Below are the code and all the weights of a small trained network. Each question names an input and a class and asks about switching units off, where a switched-off unit gives its printed mean instead of its output.

import numpy as np


def w(rows, s, z=0):
    codes = np.array(rows[::2]) - 128.0
    scale = np.full(codes.shape[1], s)
    scale[-1] = z or s
    return codes * scale


def f(y):
    return np.maximum(y, 0)


def log_softmax(a):
    a = a - a.max(-1, keepdims=True)
    return a - np.log(np.exp(a).sum(-1, keepdims=True))


def net(x, mask):
    res = np.array(x, float).reshape(1, 3) / 4 @ E
    y = f(res @ A[0][:, :-1].T + A[0][:, -1])
    res = res + np.where(mask, y, B[0][:, -1]) @ B[0][:, :-1]
    return log_softmax(res[-1] @ U[:, :-1].T + U[:, -1])


A, B = {}, {}
E = w([
[106,198,153,103,191,165,158,87,153],'x0',
[90,89,135,124,65,154,138,110,230],'x1',
[166,95,196,88,115,117,252,180,143],'x2',
],0.016)
A[0] = w([
[53,112,126,133,93,189,121,117,197,77],'n1',
[149,111,53,183,88,93,78,119,101,171],'n2',
[196,148,135,112,162,132,154,179,97,91],'n3',
[187,152,194,38,203,133,223,124,118,255],'n4',
[170,116,153,96,132,119,136,182,138,109],'n5',
[128,143,124,112,148,115,120,100,108,80],'n6',
[55,138,123,173,161,117,10,100,129,155],'n7',
[94,193,91,81,166,142,136,95,138,194],'n8',
[30,217,154,131,177,168,98,123,144,138],'n9',
[156,212,102,171,227,126,113,80,100,116],'n10',
[135,27,169,144,34,125,157,180,181,180],'n11',
[202,164,140,139,166,81,151,178,52,94],'n12',
[98,174,116,121,153,138,71,111,143,181],'n13',
],0.011,0.0048)
B[0] = w([
[122,154,209,161,64,51,117,129,194,200],'n1',
[132,81,110,239,167,119,83,124,41,206],'n2',
[56,100,210,73,134,18,110,117,157,170],'n3',
[6,91,244,63,137,139,131,51,138,249],'n4',
[168,104,64,122,140,189,104,110,148,167],'n5',
[133,126,122,94,113,130,134,116,129,142],'n6',
[172,136,38,203,166,121,119,141,2,226],'n7',
[124,215,99,123,143,157,198,56,154,184],'n8',
[113,227,158,126,152,136,184,179,154,197],'n9',
[214,96,123,92,130,89,220,33,249,197],'n10',
[135,41,111,46,36,151,128,133,193,240],'n11',
[66,135,209,109,49,33,63,80,193,194],'n12',
[176,162,101,140,83,162,190,125,126,186],'n13',
],0.0085,0.02)
U = w([
[140,157,112,181,121,30,105,88,124,182],'0',
[92,136,151,103,232,178,185,84,126,22],'1',
[106,88,172,75,96,92,128,108,217,119],'2',
[208,213,72,159,151,177,176,140,152,160],'3',
[103,112,128,205,166,118,45,200,57,5],'4',
[195,2,30,159,117,129,69,146,92,250],'5',
],0.0093,0.0022)

Each question gives the input, the list of numbers given to net, and the class t.
The units are the neurons (one row each of A and B). Each row of codes is followed by its name. A weight is (code - 128) times the scale printed after its matrix; where a second scale follows, it is the last column's (A, B and U).
mask holds one flag per neuron, in row order. A switched-off neuron (its flag False) gives its mean, the last column of its row in B, instead of its output. The means were averaged over made-up inputs and are rounded, as every weight is.
A unit's drop is (log p(t) with every unit on - log p(t) with that unit switched off) / (log p(t) with every unit on - log p(t) with every unit switched off).
The circuit of an input: a set's keep is (log p(t) with only the set's units on - log p(t) with every unit switched off) / (log p(t) with every unit on - log p(t) with every unit switched off). Starting from the 12 units with the biggest drops (on a tie, the unit counted first), units are removed one at a time, each time the one whose removal leaves the highest keep (on an exact tie, the one counted first), for as long as the keep stays at least 0.8.
circuit, biggest first: the units of the circuit, biggest drop first
top k neurons: the k neurons with the biggest drops, biggest first
drop when u is switched off: that unit's drop, to one decimal
input [7,4,2], class 1: circuit, biggest first : n11
input [-7,-3,-4], class 4: top 4 neurons : n11; n10; n2; n5
input [-8,-6,0], class 4: top 2 neurons : n10; n2
input [4,-6,-1], class 2: top 2 neurons : n12; n10
input [-2,-1,-8], class 5: top 3 neurons : n2; n7; n10
input [-7,-4,1], class 5: top 3 neurons : n4; n2; n1
input [2,0,1], class 1: top 3 neurons : n11; n12; n1
input [7,2,5], class 1: top 2 neurons : n12; n11
input [6,-8,-2], class 2: top 3 neurons : n12; n10; n3
input [-1,0,-8], class 3: drop when n11 is switched off : 0.2
input [4,2,1], class 1: drop when n12 is switched off : 0.4
input [4,-7,4], class 2: drop when n6 is switched off : 0.0
input [2,-5,-3], class 3: drop when n1 is switched off : 0.2
input [8,-4,5], class 2: circuit, biggest first : n12
